Rows are numbered. After the first five, each row is followed by the numbers of the four nearest rows among all rows above it, by straight-line distance, nearest first.
(in the rows, 100 means zero)
1: 94  100  101  102  100  107  92  71  114  101  85  103  112  102  105  78  98  101  99  98  94  83  118  102  93  105  87  118  125  109  102  94  99  96
2: 93  107  103  95  88  98  129  93  99  107  77  90  121  109  102  88  96  120  103  115  77  81  86  87  87  101  93  106  133  82  97  93  107  82
3: 90  128  98  80  100  108  98  100  100  100  83  110  103  108  108  91  112  93  101  103  97  94  110  114  95  102  111  101  87  90  84  123  91  107
4: 90  100  104  96  73  110  98  91  102  105  85  106  95  111  116  80  100  83  100  91  108  87  106  89  94  105  101  106  101  106  107  117  97  87
5: 142  97  101  95  105  105  119  96  92  119  80  83  93  99  107  101  101  126  111  86  86  123  118  101  101  94  93  104  103  111  75  99  101  119
6: 131  94  97  91  105  92  92  78  109  100  99  91  96  82  96  102  98  106  97  95  101  131  96  91  111  67  87  96  110  100  107  98  97  108
5 1 4 3
7: 102  99  94  102  85  112  103  96  113  107  86  103  93  99  109  90  97  109  99  104  77  100  96  104  86  92  98  109  126  104  102  105  109  103
1 4 2 3
8: 88  110  98  94  72  112  94  94  97  108  101  104  105  103  93  89  107  78  92  87  107  84  108  107  109  109  105  104  107  87  84  106  99  92
4 3 1 7
9: 109  115  121  77  111  92  94  104  95  93  97  119  94  92  116  93  107  117  125  94  78  110  124  86  110  97  105  112  59  100  82  103  61  107
3 5 4 6
10: 125  92  115  99  107  101  103  104  83  118  79  97  87  90  99  120  91  102  98  91  80  104  107  95  91  104  92  101  115  98  85  91  95  102
5 7 6 1
11: 95  100  111  97  71  114  120  62  115  86  101  95  83  97  103  103  85  67  103  85  110  75  85  96  100  89  98  98  89  101  113  104  76  74
4 8 1 7
12: 95  92  99  106  64  114  102  94  103  92  100  100  100  87  109  101  111  73  100  81  110  88  110  106  115  95  99  90  79  97  105  104  68  88
8 11 4 3
13: 99  82  106  106  89  131  100  115  88  101  97  102  101  102  108  92  79  84  103  99  109  108  97  89  103  96  114  112  95  107  95  113  97  93
4 8 7 12
14: 100  95  101  97  103  106  118  71  101  123  97  97  117  110  93  102  106  104  98  106  96  100  102  107  94  106  102  103  123  91  96  97  113  103
7 1 2 8
15: 109  110  104  93  103  102  91  82  99  110  97  83  114  99  104  113  110  108  101  78  85  103  99  114  115  81  81  105  121  95  98  107  90  106
6 14 7 10
16: 91  92  109  94  93  102  93  87  104  95  108  111  91  109  88  97  113  92  109  98  94  93  111  107  95  107  114  95  93  85  89  117  76  85
8 3 4 12
17: 111  104  109  93  93  109  96  99  101  96  99  92  77  98  108  92  112  108  106  100  89  107  103  108  101  86  95  108  114  100  96  107  91  90
7 15 16 10
18: 115  100  117  94  102  109  88  101  95  102  106  108  93  102  104  97  94  98  100  100  77  85  106  91  109  98  107  102  111  95  106  108  97  112
17 7 10 16
19: 139  102  92  82  88  124  96  93  95  98  105  76  92  111  98  85  103  116  119  85  109  113  103  102  89  86  92  98  121  86  117  109  85  104
17 6 15 7
20: 94  104  114  98  77  108  109  76  97  86  85  89  102  103  106  98  103  53  109  81  109  90  95  91  111  94  103  100  78  98  106  108  71  90
12 11 4 8
21: 102  95  109  95  90  107  99  107  99  100  102  92  95  99  103  98  101  86  95  99  85  105  101  102  101  92  105  120  93  96  105  112  98  114
18 17 13 7
22: 109  100  89  89  97  111  88  103  101  95  103  102  97  116  91  100  117  93  101  102  96  104  113  101  96  102  100  107  111  94  106  95  102  104
21 17 18 7
23: 118  105  100  99  109  115  93  85  94  104  88  92  110  100  96  86  101  104  105  94  89  99  110  94  90  94  97  107  124  102  105  108  93  93
1 17 7 22
24: 125  95  100  106  58  95  64  101  120  113  86  83  88  107  84  96  94  33  107  87  132  97  132  92  83  97  121  87  121  98  98  92  99  97
8 4 22 12
25: 112  116  109  77  113  92  93  72  96  93  96  112  88  94  129  109  94  124  108  87  66  89  117  97  89  91  122  105  98  99  85  103  86  111
18 9 17 3
26: 114  106  99  90  82  112  90  69  100  119  117  93  100  102  104  115  106  49  113  91  92  124  109  103  75  90  118  95  58  108  106  90  70  106
20 12 21 16
27: 110  98  107  96  93  94  99  96  93  100  91  101  99  95  108  104  90  98  98  93  87  106  106  108  93  104  102  92  91  106  92  91  92  96
10 21 17 18
28: 109  88  96  100  98  98  101  98  98  102  100  92  100  100  100  104  108  88  103  104  107  111  94  93  101  107  96  93  99  89  113  104  96  110
22 21 27 18
29: 103  102  114  108  111  96  100  93  122  95  97  103  84  97  102  98  109  124  102  110  78  105  105  85  99  109  116  100  91  106  95  103  95  111
18 27 17 21
30: 111  113  117  92  111  100  108  89  113  95  91  107  107  88  96  118  104  102  96  101  78  92  108  109  94  93  95  89  107  99  101  99  109  96
27 18 23 14
31: 102  99  111  101  100  104  105  99  114  93  100  89  90  92  120  91  87  93  119  101  100  110  101  87  121  95  95  107  100  89  94  111  97  115
21 28 17 18
32: 100  94  110  105  97  107  113  65  111  112  71  85  101  114  80  87  109  121  112  109  103  68  95  83  73  94  91  107  119  91  99  93  88  76
2 1 23 14
33: 119  106  104  96  89  101  98  80  102  93  109  72  97  95  91  100  106  124  85  95  102  110  101  88  107  83  96  90  115  87  95  98  114  106
6 17 15 28
34: 135  103  100  88  65  79  57  89  113  111  93  99  94  88  79  100  100  69  92  108  100  101  110  86  87  112  104  87  110  94  101  124  103  87
24 28 22 8
35: 91  102  103  107  86  123  125  81  98  90  98  95  121  103  120  103  109  74  96  89  97  83  98  89  100  83  107  89  84  91  102  99  77  93
20 12 11 4
36: 125  97  90  90  99  81  72  88  92  112  98  90  108  106  97  106  87  83  98  99  99  76  101  113  95  102  95  108  107  97  102  96  105  89
27 22 23 28
37: 91  99  105  86  49  106  103  100  97  104  112  109  109  97  117  80  112  59  88  84  103  85  90  106  96  102  103  91  72  108  113  114  81  79
12 4 20 8
38: 97  93  121  113  76  127  124  81  105  87  113  98  99  98  107  97  100  41  104  74  112  89  99  101  118  80  108  99  50  103  121  108  59  89
20 12 11 35
39: 111  90  124  99  63  108  100  74  93  104  123  95  92  116  104  108  99  48  117  109  112  115  109  96  66  103  101  91  50  103  96  91  45  101
26 20 38 12
40: 148  79  124  82  112  114  120  121  95  105  77  79  75  91  112  94  104  120  131  82  95  149  123  87  88  91  88  86  71  94  90  104  61  123
5 9 10 19
41: 90  115  102  96  103  107  110  101  110  86  93  113  90  105  103  105  103  117  144  95  89  120  119  92  115  107  109  102  60  101  92  112  70  122
9 29 31 3
42: 106  108  100  105  89  112  110  94  107  101  90  107  109  108  89  93  101  100  103  89  91  74  95  104  83  95  99  107  122  97  88  90  88  86
23 7 1 8
43: 98  94  101  93  76  120  99  94  109  93  95  88  77  99  105  96  100  79  104  98  89  89  115  101  100  103  82  109  110  96  89  113  98  81
17 4 8 21
44: 115  119  102  93  111  122  81  92  105  105  118  78  88  85  85  100  104  126  93  90  117  108  108  89  95  81  84  99  87  105  96  100  82  114
33 6 17 19
45: 143  90  110  88  128  118  112  131  98  113  70  88  91  101  126  80  102  113  123  87  98  121  117  98  99  88  94  87  91  83  87  107  76  131
40 5 31 10
46: 82  99  116  106  84  117  118  81  102  93  105  100  91  91  109  95  94  74  98  80  98  77  96  106  123  90  105  107  85  111  108  97  79  79
11 12 20 35
47: 138  95  97  88  67  79  59  98  105  108  77  100  99  101  76  105  112  42  97  76  111  88  124  108  97  104  111  96  106  113  97  99  99  106
24 34 36 8
48: 118  99  110  104  65  116  97  74  86  99  112  103  85  113  120  119  90  63  120  109  104  125  100  102  97  93  106  91  57  96  105  81  47  100
39 26 20 12
49: 145  93  119  74  101  109  117  95  96  113  76  77  90  82  130  96  110  135  134  77  69  102  115  99  96  109  93  86  117  103  82  95  95  107
5 10 45 17
50: 100  99  102  83  65  118  100  77  104  92  109  102  86  114  123  99  87  73  117  111  91  111  98  96  87  96  95  99  63  99  86  96  79  111
48 39 26 27
51: 105  95  112  100  110  109  113  74  96  101  103  94  92  99  103  112  80  106  91  99  93  85  88  107  110  115  95  102  90  105  86  84  102  95
27 30 14 10
52: 156  92  89  86  82  88  49  92  103  101  75  91  101  97  87  118  95  49  94  74  114  85  124  101  71  95  98  93  130  104  114  95  101  90
47 24 34 36
53: 111  99  103  90  41  110  98  77  98  102  116  90  95  99  130  85  121  43  129  109  92  130  104  105  82  103  114  101  53  100  100  100  52  98
39 48 26 50
54: 95  106  98  103  97  95  108  93  97  93  90  96  88  103  105  99  107  94  106  99  94  96  89  79  88  98  109  97  94  110  93  102  83  103
27 28 29 21
55: 134  93  101  94  54  73  61  83  114  112  78  100  84  113  88  102  103  43  90  88  110  83  132  114  72  104  109  108  128  108  103  89  105  64
47 52 24 34
56: 111  87  101  92  60  119  101  88  97  101  108  92  86  95  116  98  120  54  116  95  102  111  112  106  81  93  98  98  60  106  103  99  91  108
50 26 53 12
57: 107  94  115  88  60  115  88  89  93  98  109  86  78  85  112  89  122  40  116  96  86  121  107  99  69  101  106  91  55  101  105  105  70  108
56 53 26 39
58: 80  104  100  92  100  110  108  64  106  101  69  97  108  107  87  88  107  128  93  100  89  71  103  93  80  93  77  100  125  107  86  110  112  91
32 1 2 42
59: 115  100  108  87  75  112  87  94  106  104  94  92  83  96  101  103  95  105  105  92  87  80  88  97  82  108  83  107  113  104  101  101  118  85
7 43 17 42
60: 148  106  107  80  58  94  50  89  97  112  86  87  95  89  90  114  102  67  87  83  117  83  100  92  72  99  84  96  123  110  100  96  97  92
52 34 47 55
61: 88  105  103  87  83  101  106  108  113  99  105  108  94  106  121  104  109  117  125  102  96  116  100  96  97  107  116  106  67  104  88  105  83  125
41 29 54 9
62: 110  110  100  92  102  102  102  104  100  108  93  80  90  103  113  101  112  101  103  96  97  113  95  99  101  103  99  95  94  98  105  105  109  97
28 17 27 21
63: 152  90  99  91  59  100  56  113  98  116  70  75  87  97  92  103  102  35  94  91  109  75  117  109  66  97  115  81  118  115  99  96  108  87
52 47 24 60
64: 119  108  111  84  86  111  95  101  113  106  95  106  89  98  97  105  98  92  108  91  82  104  87  101  100  88  112  101  128  103  83  118  100  97
17 7 18 21
65: 87  112  113  96  64  117  109  86  104  90  106  108  90  89  125  94  104  42  81  74  108  82  108  103  117  91  115  98  48  91  91  107  60  80
38 12 20 37
66: 114  108  127  75  138  94  89  74  115  96  103  105  90  86  122  112  113  134  130  91  82  108  112  90  104  98  109  121  71  109  95  119  79  103
9 25 29 41
67: 91  103  121  94  41  120  102  72  104  90  100  90  96  104  130  83  105  42  90  82  91  82  88  108  102  82  99  108  60  101  99  114  53  69
65 37 20 38
68: 101  110  103  108  96  113  102  96  94  107  104  85  87  114  116  108  99  64  110  109  85  122  108  93  75  93  104  105  40  113  96  95  71  108
26 50 56 48
69: 118  92  97  95  63  118  91  93  88  102  113  75  81  102  120  105  97  29  124  109  109  138  103  97  81  95  105  107  31  87  87  90  52  102
53 39 48 57
70: 145  103  111  77  111  105  124  100  93  105  69  91  92  101  114  95  103  115  118  79  61  115  105  98  109  109  104  101  90  91  80  102  87  119
5 49 45 10
71: 127  94  108  91  124  101  110  90  95  104  82  85  90  100  104  110  98  117  108  79  86  111  98  104  93  95  91  97  104  95  91  97  97  108
10 5 62 27
72: 108  115  103  93  92  99  108  56  115  99  68  77  103  111  101  76  100  134  102  106  102  77  90  88  80  95  78  104  133  100  88  102  105  69
32 58 2 1
73: 116  78  112  102  64  112  99  67  86  98  110  93  98  98  115  109  105  54  105  115  97  104  111  104  88  91  100  103  46  102  98  86  62  91
39 48 56 26
74: 108  91  91  91  89  106  116  67  105  101  66  77  109  108  88  86  95  128  104  113  84  63  89  88  66  96  92  107  133  106  93  91  107  73
72 32 58 2
75: 101  110  99  103  70  115  81  91  96  98  118  101  89  110  119  105  111  74  119  97  102  104  96  89  69  106  106  95  58  101  101  86  80  103
50 56 68 26
76: 107  108  105  71  94  99  103  77  113  106  98  102  73  93  109  81  106  105  96  89  80  100  109  106  107  108  108  105  88  102  96  118  105  106
17 62 21 29
77: 107  95  119  80  57  113  98  84  104  119  112  89  84  102  122  99  112  38  131  106  105  131  108  104  71  84  110  90  42  95  96  103  68  95
53 57 69 56
78: 111  101  95  93  102  105  83  109  107  95  114  114  100  101  84  101  95  99  99  91  89  101  100  95  112  87  108  89  108  94  99  113  92  103
18 22 64 21
79: 130  100  93  97  89  91  88  97  101  107  86  99  113  116  83  113  101  90  104  107  95  90  97  108  83  98  100  103  116  109  115  106  93  96
36 22 23 28
80: 107  100  92  100  84  109  92  116  103  100  115  85  90  108  101  91  99  72  97  99  122  102  116  103  104  78  98  85  99  99  94  107  96  105
28 22 21 78
81: 143  88  118  78  123  117  129  90  95  105  73  83  109  89  113  102  116  140  120  74  95  117  111  100  101  95  98  101  93  118  92  108  96  101
5 71 49 70
82: 103  102  108  84  68  106  101  93  86  96  118  78  96  105  116  94  105  69  116  112  86  119  113  99  85  105  92  100  57  112  98  94  84  109
56 50 68 75
83: 105  106  98  98  74  98  116  59  104  113  64  88  116  95  87  78  112  127  105  120  97  83  109  105  95  100  99  110  121  95  94  100  102  94
32 72 58 74
84: 103  92  107  100  84  117  98  102  109  85  115  95  85  111  115  104  127  79  98  91  112  114  110  89  96  97  113  89  33  101  96  85  45  117
75 68 48 39
85: 92  101  97  98  118  104  89  89  109  103  95  99  102  101  89  93  95  97  99  103  96  101  87  95  96  91  98  90  124  100  97  112  102  99
23 78 7 28
86: 131  97  119  81  102  113  104  105  109  93  74  98  100  100  107  92  92  107  109  96  96  100  107  103  103  92  101  94  94  112  92  105  86  112
27 71 17 18
87: 107  118  121  66  109  94  104  81  107  96  97  99  87  93  120  80  104  128  118  99  75  120  107  74  118  105  112  114  70  95  91  110  97  106
9 66 76 29
88: 147  90  102  95  115  106  116  107  98  101  83  89  88  92  113  93  106  141  137  81  82  131  112  103  95  115  108  93  94  106  88  85  78  110
5 70 49 81
89: 95  108  117  93  96  108  94  54  83  96  77  103  113  95  101  110  104  127  85  89  78  82  101  88  97  98  90  101  132  109  92  87  112  84
58 1 23 30
90: 152  105  111  101  67  92  56  75  101  96  83  76  97  82  78  106  90  58  86  73  106  79  116  106  87  107  112  96  128  113  92  94  82  89
60 52 47 63
91: 102  101  94  95  94  106  94  106  107  92  98  90  102  107  102  95  103  89  100  110  97  99  97  92  103  107  109  106  84  89  98  121  91  99
21 28 62 54
92: 143  88  105  104  76  87  63  96  105  105  75  87  103  108  73  109  106  43  100  91  96  89  118  92  89  98  107  90  114  111  106  87  86  81
47 52 90 63
93: 90  91  102  97  84  126  111  77  107  96  68  88  102  120  77  83  96  121  96  111  93  69  101  90  85  87  94  136  140  91  77  115  99  65
74 32 58 72
94: 105  114  132  78  107  98  104  84  115  105  117  113  76  96  114  97  110  109  124  99  85  111  111  93  109  94  108  106  76  85  97  127  76  117
87 9 66 76
95: 127  87  123  79  93  122  112  111  97  109  73  92  82  107  132  82  97  107  122  84  91  120  114  102  99  90  97  84  85  97  94  100  98  108
86 45 70 5
96: 112  114  101  89  79  117  95  97  111  94  107  102  98  110  110  98  92  97  97  95  86  92  109  104  94  104  89  105  100  99  94  98  104  87
43 59 27 22
97: 147  113  106  89  103  124  93  92  91  112  84  88  85  102  114  99  96  135  112  84  79  131  101  102  92  96  93  92  100  89  81  101  75  111
5 71 70 88
98: 95  108  106  85  85  108  97  87  97  93  112  105  83  96  95  95  106  86  100  113  112  99  101  101  97  111  98  108  91  108  96  112  88  100
91 16 21 54
99: 108  94  102  113  94  99  106  109  114  107  96  101  96  93  94  105  109  96  90  105  111  95  101  103  96  107  93  117  119  99  105  104  104  108
28 22 21 7
100: 114  114  118  95  100  102  76  89  111  90  108  105  80  96  120  107  109  116  122  93  83  129  109  80  103  100  103  97  66  92  92  115  65  105
94 9 41 66
101: 123  112  97  79  103  105  90  77  105  110  114  80  98  89  94  99  102  102  104  106  105  118  111  88  108  78  109  103  114  98  95  111  118  107
33 6 62 23
102: 112  99  111  95  107  114  99  81  78  112  98  109  91  98  115  93  95  110  105  94  77  98  105  99  99  106  102  95  97  96  99  126  91  110
18 27 23 76
103: 77  94  121  109  54  113  114  75  82  92  105  95  95  102  116  86  100  42  97  82  116  93  107  99  121  93  92  98  59  94  94  120  53  80
65 67 38 20
104: 116  95  91  109  93  84  72  107  102  92  84  103  89  88  67  110  95  85  87  95  105  92  113  99  85  100  107  103  114  103  110  93  103  97
79 99 36 22
105: 116  91  114  96  64  112  90  88  103  97  110  92  92  97  108  112  102  64  102  121  108  124  115  88  76  82  112  88  44  99  102  88  50  99
39 73 48 77
106: 143  103  104  81  106  109  60  81  112  89  103  86  110  96  84  76  115  128  126  77  99  107  96  84  111  75  88  93  99  90  103  89  79  98
19 6 44 23
107: 100  104  118  107  76  116  83  110  101  95  120  105  89  105  112  104  109  58  122  121  129  121  95  92  91  94  110  81  66  112  98  89  71  107
75 105 48 39
108: 103  104  104  92  110  96  96  95  105  102  86  113  107  122  91  87  108  113  109  94  96  79  113  98  97  94  96  113  112  98  90  110  96  81
42 23 1 22
109: 102  91  95  102  92  81  81  109  107  115  94  98  109  105  96  104  110  78  103  112  105  84  103  90  88  100  85  100  97  103  115  98  100  105
28 79 99 36
110: 138  101  95  96  88  84  94  83  93  104  93  105  103  86  91  112  112  105  102  102  99  80  104  106  87  101  97  102  105  97  94  89  108  92
36 79 27 30
111: 102  115  123  113  52  123  97  89  100  81  122  95  91  110  117  90  100  14  94  81  106  86  116  89  101  97  111  85  21  98  102  119  60  93
65 38 103 67
112: 110  104  109  86  89  83  93  80  109  107  97  120  94  92  117  84  92  115  118  100  69  108  120  94  109  114  96  114  73  82  91  112  78  104
9 87 94 76
113: 123  101  112  109  101  126  97  83  94  100  92  100  91  105  90  111  115  104  108  96  93  95  117  96  94  86  100  104  93  104  108  105  76  106
23 17 18 22
114: 136  92  88  104  71  97  67  111  109  106  83  90  92  94  81  112  97  25  97  89  138  95  111  97  78  85  112  90  110  108  89  93  80  101
24 47 92 63
115: 115  105  105  93  92  103  91  80  100  99  99  110  95  100  107  104  89  114  102  103  89  89  109  110  107  111  107  98  95  102  99  96  98  97
27 96 18 51
116: 90  88  98  89  72  111  118  75  118  102  75  94  101  118  76  89  91  117  97  97  97  88  104  96  74  93  89  103  117  94  98  114  86  74
32 93 58 42
117: 104  116  104  95  106  105  86  93  108  98  103  105  79  101  119  105  98  114  103  95  62  107  104  90  103  99  116  99  90  92  84  125  86  105
29 102 25 100
118: 145  96  102  106  53  111  57  128  113  93  81  87  83  91  79  106  92  8  112  94  128  99  134  98  76  87  112  96  111  101  113  104  77  115
114 24 63 47
119: 112  105  123  90  116  85  95  102  118  98  92  100  97  81  108  90  124  112  118  94  87  112  107  93  106  98  106  110  76  98  92  106  85  112
29 9 94 87
120: 101  111  96  110  98  104  96  113  104  94  102  122  104  97  108  90  108  88  102  90  101  109  99  100  109  100  121  113  96  101  118  110  92  113
21 91 78 28
121: 125  98  112  81  69  103  91  95  80  102  108  71  100  123  112  110  103  41  125  113  106  126  104  92  67  99  99  98  35  102  110  90  66  103
69 39 77 82
122: 123  118  113  101  91  115  85  83  107  89  103  102  105  93  85  109  99  101  99  92  109  112  99  93  105  76  105  92  102  97  96  106  84  104
78 113 6 33
123: 139  107  100  77  117  99  70  115  104  98  118  75  103  107  85  90  105  125  121  96  128  114  111  85  109  81  93  112  89  106  105  89  83  117
44 106 19 101
124: 146  104  104  102  81  93  69  87  116  103  70  95  94  95  72  104  101  53  104  75  109  93  112  93  81  94  106  85  120  107  103  82  96  110
92 47 52 90
125: 115  112  101  94  103  89  120  65  101  106  66  96  102  104  94  94  96  153  93  93  75  71  77  83  92  96  89  112  127  109  110  89  103  79
74 72 89 2
126: 101  94  115  89  110  99  104  83  124  102  89  98  84  103  115  90  107  113  121  90  78  117  107  98  121  90  109  110  74  101  93  111  79  101
119 94 87 29
127: 114  94  125  93  75  114  94  76  96  97  109  98  96  101  117  117  107  52  121  100  102  118  111  89  81  89  106  93  58  100  96  77  49  109
39 48 105 73
128: 105  98  99  81  59  129  86  130  108  103  118  94  76  100  120  97  98  49  106  104  101  110  115  95  96  87  101  87  62  83  107  126  81  115
56 57 80 50
129: 98  89  102  100  78  118  98  93  111  107  81  94  97  114  111  87  103  100  102  104  94  107  110  95  87  84  87  103  129  95  93  106  103  81
7 43 17 23
130: 108  104  100  100  78  108  98  98  104  93  107  111  83  98  116  84  105  85  104  104  106  98  105  102  97  106  89  96  108  112  108  112  84  97
98 4 17 96
131: 96  100  109  102  103  111  115  102  104  83  107  104  91  105  104  106  105  80  109  103  102  118  103  94  95  102  121  93  93  93  108  90  85  118
28 54 120 21
132: 104  105  111  82  91  100  84  78  114  100  92  112  74  109  120  95  112  125  124  97  96  106  116  95  107  101  100  101  60  98  89  114  84  96
126 100 112 94
133: 95  102  100  99  92  114  111  96  98  88  106  98  99  106  108  100  111  79  105  96  103  91  108  98  116  101  102  106  81  101  95  105  77  97
91 12 98 35
134: 142  106  122  85  102  105  107  103  88  106  73  76  94  101  119  86  103  107  132  87  82  121  106  99  79  86  77  79  105  96  103  103  81  106
95 97 71 49
135: 98  111  113  77  110  107  94  94  121  104  90  108  82  101  128  93  110  129  116  95  83  119  130  93  106  102  89  107  55  90  90  103  77  94
132 9 126 100
136: 106  102  98  104  78  125  108  108  111  83  90  103  99  99  99  76  110  81  109  97  117  96  121  97  95  88  110  114  106  101  100  119  71  94
130 133 4 91
137: 89  100  102  100  104  98  105  93  94  101  104  101  84  107  94  112  94  102  92  95  89  97  102  103  106  99  109  113  109  97  94  95  94  96
27 21 115 51
138: 130  97  114  92  95  116  100  98  91  102  97  103  89  106  118  96  106  104  126  87  94  119  117  107  91  92  92  99  91  92  97  97  89  106
95 17 86 27
139: 115  102  101  102  46  103  97  77  104  107  107  89  84  85  132  98  108  22  115  108  91  107  105  103  87  94  102  91  36  102  96  105  60  94
53 77 57 73
140: 99  109  91  99  99  108  91  107  105  107  88  91  107  105  96  117  107  89  107  88  101  103  109  101  105  100  106  100  104  106  96  95  97  88
22 62 27 137
141: 104  116  98  84  57  109  91  89  93  105  114  109  96  101  121  98  103  58  125  100  93  110  103  98  88  106  118  87  45  110  103  97  63  95
75 53 26 82
